Here is a tiny trained network, its code and every weight. The questions are about switching its units off for an input and a class, where a switched-off unit gives its printed mean instead of its output.

import numpy as np


def w(rows, s, z=0):
    codes = np.array(rows[::2]) - 128.0
    scale = np.full(codes.shape[1], s)
    scale[-1] = z or s
    return codes * scale


def f(y):
    return y / 2 * (1 + np.tanh(0.7978845608 * (y + 0.044715 * y**3)))


def log_softmax(a):
    a = a - a.max(-1, keepdims=True)
    return a - np.log(np.exp(a).sum(-1, keepdims=True))


def net(x, mask):
    res = np.array(x, float).reshape(1, 4) / 4 @ E
    y = f(res @ A[0][:, :-1].T + A[0][:, -1])
    res = res + np.where(mask, y, B[0][:, -1]) @ B[0][:, :-1]
    return log_softmax(res[-1] @ U[:, :-1].T + U[:, -1])


A, B = {}, {}
E = w([
[151,121,110,114,149,118],'x0',
[26,138,72,72,147,22],'x1',
[181,237,151,172,110,19],'x2',
[121,131,238,61,246,132],'x3',
],0.011)
A[0] = w([
[196,190,150,158,126,78,175],'neuron 0',
[115,133,235,84,205,123,174],'neuron 1',
[144,96,148,142,112,139,190],'neuron 2',
[3,132,80,69,133,36,177],'neuron 3',
[47,144,117,95,164,91,131],'neuron 4',
[63,89,133,121,138,144,145],'neuron 5',
[183,246,167,162,118,52,175],'neuron 6',
[110,114,185,96,156,154,162],'neuron 7',
[86,115,98,130,125,105,124],'neuron 8',
[96,150,81,124,119,86,140],'neuron 9',
[195,95,153,160,156,197,206],'neuron 10',
[90,34,94,88,131,196,235],'neuron 11',
[130,129,231,69,164,101,145],'neuron 12',
[177,246,139,133,120,69,157],'neuron 13',
[89,131,46,129,105,95,132],'neuron 14',
[97,161,102,147,149,63,115],'neuron 15',
[142,126,23,176,75,140,246],'neuron 16',
],0.012,0.011)
B[0] = w([
[144,182,128,146,102,122,209],'neuron 0',
[143,151,142,115,253,120,231],'neuron 1',
[157,108,134,157,137,159,169],'neuron 2',
[91,115,72,52,136,95,237],'neuron 3',
[97,117,93,106,153,84,182],'neuron 4',
[130,94,116,103,151,125,167],'neuron 5',
[125,202,142,144,113,99,243],'neuron 6',
[163,118,148,110,193,149,185],'neuron 7',
[117,136,101,96,119,135,151],'neuron 8',
[112,134,125,94,91,114,171],'neuron 9',
[137,120,169,150,135,162,222],'neuron 10',
[95,25,119,128,147,181,247],'neuron 11',
[103,179,119,144,191,118,205],'neuron 12',
[112,180,150,127,107,93,221],'neuron 13',
[128,127,123,87,99,149,182],'neuron 14',
[105,148,141,87,103,91,170],'neuron 15',
[127,82,123,162,16,157,249],'neuron 16',
],0.015,0.019)
U = w([
[126,28,156,233,87,196,251],'0',
[215,165,167,254,36,109,226],'1',
[78,47,37,73,92,162,114],'2',
[110,172,145,26,28,98,75],'3',
[160,84,249,116,211,197,165],'4',
[188,239,188,204,188,154,107],'5',
[104,70,65,63,227,112,40],'6',
[64,195,118,97,190,48,7],'7',
],0.0078,0.0028)

Each question gives the input, the list of numbers given to net, and the class t.
The units are the neurons (one row each of A and B). Each row of codes is followed by its name. A weight is (code - 128) times the scale printed after its matrix; where a second scale follows, it is the last column's (A, B and U).
mask holds one flag per neuron, in row order. A switched-off neuron (its flag False) gives its mean, the last column of its row in B, instead of its output. The means were averaged over made-up inputs and are rounded, as every weight is.
A unit's drop is (log p(t) with every unit on - log p(t) with that unit switched off) / (log p(t) with every unit on - log p(t) with every unit switched off).
The circuit of an input: a set's keep is (log p(t) with only the set's units on - log p(t) with every unit switched off) / (log p(t) with every unit on - log p(t) with every unit switched off). Starting from the 12 units with the biggest drops (on a tie, the unit counted first), units are removed one at a time, each time the one whose removal leaves the highest keep (on an exact tie, the one counted first), for as long as the keep stays at least 0.8.
circuit, biggest first: the units of the circuit, biggest drop first
k most important neurons: the k neurons with the biggest drops, biggest first
drop of u: that unit's drop, to one decimal
input [-2,8,0,6], class 6: circuit, biggest first -> neuron 6
input [3,2,-4,0], class 2: 2 most important neurons -> neuron 1; neuron 12
input [6,7,0,0], class 2: circuit, biggest first -> neuron 1; neuron 6
input [-6,6,0,-1], class 2: circuit, biggest first -> neuron 6; neuron 1
input [-4,-7,-8,0], class 0: 2 most important neurons -> neuron 1; neuron 11
input [-2,-3,-5,1], class 4: 2 most important neurons -> neuron 16; neuron 7
input [-3,4,-1,0], class 2: 2 most important neurons -> neuron 1; neuron 12
input [-7,-6,6,0], class 1: 3 most important neurons -> neuron 1; neuron 12; neuron 7
input [7,0,0,-2], class 0: 2 most important neurons -> neuron 3; neuron 6
input [5,-5,3,0], class 1: 2 most important neurons -> neuron 1; neuron 12
input [-2,7,1,-3], class 3: 2 most important neurons -> neuron 11; neuron 15
input [8,1,8,0], class 3: 2 most important neurons -> neuron 1; neuron 15
input [8,-7,0,-3], class 0: 2 most important neurons -> neuron 6; neuron 13
input [-3,-7,1,3], class 5: circuit, biggest first -> neuron 11
input [6,0,-8,4], class 4: 3 most important neurons -> neuron 3; neuron 10; neuron 7
input [5,-7,5,0], class 1: 3 most important neurons -> neuron 1; neuron 12; neuron 7
input [-3,-5,-4,-3], class 0: drop of neuron 14 -> 0.0
input [6,7,2,0], class 3: drop of neuron 14 -> 0.1
input [-2,-1,0,2], class 4: drop of neuron 13 -> 0.2
input [6,-1,7,5], class 5: circuit, biggest first -> neuron 3
